Small tables with named rows and columns. After each table, cells are looked up by row and column.

zut =
,bisine,givaz,sume,todut,buve,ped,deg,fovi,zulut
ker,151,202,120,253,99,60,213,153,206
bubadil,101,150,163,116,182,162,152,197,161
nir,143,157,63,112,114,109,116,77,108
sekegu,97,92,91,180,122,157,207,149,112
tef,122,90,128,105,115,214,120,213,94
gik,139,225,159,60,150,186,94,92,111

todut of tef is 105
fovi of tef is 213
bisine of tef is 122
bisine of gik is 139
sume of sekegu is 91
bisine of sekegu is 97
todut of ker is 253
deg of sekegu is 207
zulut of nir is 108
ped of tef is 214
deg of bubadil is 152
todut of bubadil is 116
sume of ker is 120
zulut of ker is 206
ped of ker is 60
zulut of tef is 94

sel.tsv
	pazar	kinema
duv	128	159
nufune	141	199
raz	132	173
tarukug	168	214
veza	130	146
fezo	118	106
turu	143	187
fipono	172	166
gutugad	46	155
letufu	178	152

What is the pazar of gutugad in sel?
46
What is the pazar of duv in sel?
128
What is the pazar of tarukug in sel?
168
What is the kinema of raz in sel?
173
What is the kinema of fezo in sel?
106
What is the kinema of gutugad in sel?
155
What is the pazar of fipono in sel?
172
What is the pazar of veza in sel?
130
What is the pazar of turu in sel?
143
What is the kinema of duv in sel?
159
What is the kinema of tarukug in sel?
214

voza =
         dola  refora  tene   tir   bug   tal  nedepat
nev       0.4    -0.4   0.3  -0.1  -0.2  -0.2      0.4
vugaz     0.3     0.1   0.1  -0.1  -0.1  -0.1      0.2
kozot     0.1    -0.2   0.5   0.5  -0.2   0.5      0.4
refekod   0.5     0.6   0.3   0.2  -0.5   0.3      0.4
difupel   0.3     0.2   0.1   0.1   0.0   0.0      0.1
tes       0.1    -0.6   0.5   0.3  -0.1   0.2      0.4
giz       0.0     0.0   0.1   0.1   0.1   0.2      0.1
gelez     0.0    -0.1   0.2   0.2   0.0   0.2      0.2
gof       0.2     0.1   0.2   0.2   0.1   0.1      0.1
leril     0.5     0.0   0.2  -0.1  -0.1  -0.1      0.2
veva      0.4     0.6   0.3   0.3  -0.5   0.5      0.4

What is the nedepat of leril in voza? 0.2
What is the dola of refekod in voza? 0.5
What is the bug of refekod in voza? -0.5
What is the nedepat of gof in voza? 0.1
What is the refora of difupel in voza? 0.2
What is the tir of tes in voza? 0.3
What is the refora of giz in voza? 0.0
What is the tal of difupel in voza? 0.0
What is the tir of leril in voza? -0.1
What is the refora of vugaz in voza? 0.1
What is the refora of gelez in voza? -0.1
What is the tir of refekod in voza? 0.2
What is the tir of nev in voza? -0.1
What is the tir of gof in voza? 0.2
What is the tene of tes in voza? 0.5
What is the tal of giz in voza? 0.2
What is the refora of refekod in voza? 0.6
Which row has the largest tir? kozot

felip:
cols = risesi, ked, tazov, ris
gebusog: [6, -55, 43, -28]
fof: [45, 0, -41, -6]
masu: [-6, 43, -36, -68]
lalelu: [52, 30, 18, -3]
ratagol: [-41, -39, -50, 8]
keved: [52, -56, -50, 3]
kat: [-65, -23, -33, 6]
nekava: [39, -27, 25, -38]

What is the risesi of nekava in felip? 39
What is the ris of lalelu in felip? -3
What is the tazov of masu in felip? -36
What is the ked of fof in felip? 0
What is the tazov of keved in felip? -50
What is the risesi of fof in felip? 45
What is the risesi of ratagol in felip? -41
What is the ris of gebusog in felip? -28
What is the tazov of ratagol in felip? -50
What is the ked of keved in felip? -56
What is the ris of ratagol in felip? 8
What is the risesi of keved in felip? 52
What is the ris of nekava in felip? -38
What is the risesi of gebusog in felip? 6
What is the tazov of kat in felip? -33
Row with the largest ked: masu

pof =
,liri,bunuba,botaso
gonadev,193,200,155
duvuval,143,195,157
gug,208,200,151
kop,120,48,122
mav,102,182,135
benun,148,177,171

mav, liri: 102
gonadev, botaso: 155
gug, botaso: 151
benun, botaso: 171
benun, bunuba: 177
duvuval, bunuba: 195
kop, botaso: 122
duvuval, botaso: 157
kop, liri: 120
kop, bunuba: 48
benun, liri: 148
duvuval, liri: 143
gug, bunuba: 200
mav, bunuba: 182
gonadev, bunuba: 200
gug, liri: 208
mav, botaso: 135
gonadev, liri: 193

Table lanure
,lito,guloti,mem
mifelom,228,50,42
pari,220,56,68
zon,224,53,75

lito of zon: 224
guloti of pari: 56
guloti of mifelom: 50
lito of pari: 220
mem of zon: 75
guloti of zon: 53
lito of mifelom: 228
mem of mifelom: 42
mem of pari: 68

zupub:
,fikoved,tid,rez,riz,vuto,tuta,fir,sof,biv
miz,83,173,59,91,167,216,18,45,200
zevop,67,126,99,100,99,79,110,33,43
puvo,59,58,59,91,99,22,77,64,86
paru,91,92,49,100,86,91,72,77,104
mos,118,71,69,105,45,68,83,103,104

tuta of paru: 91
fir of mos: 83
fikoved of miz: 83
rez of miz: 59
vuto of paru: 86
vuto of zevop: 99
tuta of puvo: 22
tuta of zevop: 79
vuto of miz: 167
riz of zevop: 100
tid of puvo: 58

rit
          valo  muvisa
vam      7.633   2.609
mur      3.676   3.254
mit      1.659   4.222
suno     7.071   3.402
patal    6.954   2.731
lezunel  5.815   3.520
munumu   0.737   5.227
vepila   1.736   5.340
defuli   0.990   5.171

mit, muvisa -> 4.222
suno, muvisa -> 3.402
munumu, valo -> 0.737
munumu, muvisa -> 5.227
defuli, valo -> 0.990
lezunel, valo -> 5.815

zel =
fields: zopi, romi, dutos, vegonos, durono, kam, pid, puz, sev
rulila: [-6437, 9426, 28304, -7706, 23879, 35480, 1993, 11333, 20197]
bepoze: [18784, -946, 17573, 15630, 36618, 25940, 17737, 9759, 53130]
vev: [22395, 41365, -9858, -55606, -2111, -10035, 30083, -4891, 36746]
bub: [17112, 16482, 1086, 7362, 12768, 20801, 11927, 8442, 20812]
diteto: [3495, 26797, 36603, 12530, 23423, 37490, 25853, 23280, 47161]
vis: [14123, 7796, 5269, 3872, 27652, 30357, 12804, 20559, 40128]
vumava: [14581, 5593, -18713, 16594, -5745, 29319, 29216, -1705, 18725]
tetobel: [7652, -2038, 26064, 5697, 36277, 39518, 14913, 17382, 48072]
rulav: [47482, 15454, 16859, 44385, 8216, 20850, 4943, -18797, 5586]
makazir: [3716, 8303, 7865, 10383, 10467, 30462, 49641, 19159, 35796]
raf: [-2386, -27988, -4814, 14538, 880, 25108, 60116, 39078, 18072]
momum: [61731, 34736, 4695, 48512, 27657, 7545, 20243, 16187, 29577]
ber: [55195, 8408, 9942, 37771, 41297, 20529, -23779, 25128, 18600]

tetobel, kam -> 39518
bub, durono -> 12768
tetobel, dutos -> 26064
ber, puz -> 25128
rulav, puz -> -18797
diteto, pid -> 25853
momum, durono -> 27657
ber, pid -> -23779
ber, kam -> 20529
momum, zopi -> 61731
vumava, vegonos -> 16594
bepoze, zopi -> 18784
vumava, pid -> 29216
bub, dutos -> 1086
vis, romi -> 7796
tetobel, romi -> -2038
vis, vegonos -> 3872
bepoze, puz -> 9759
tetobel, durono -> 36277

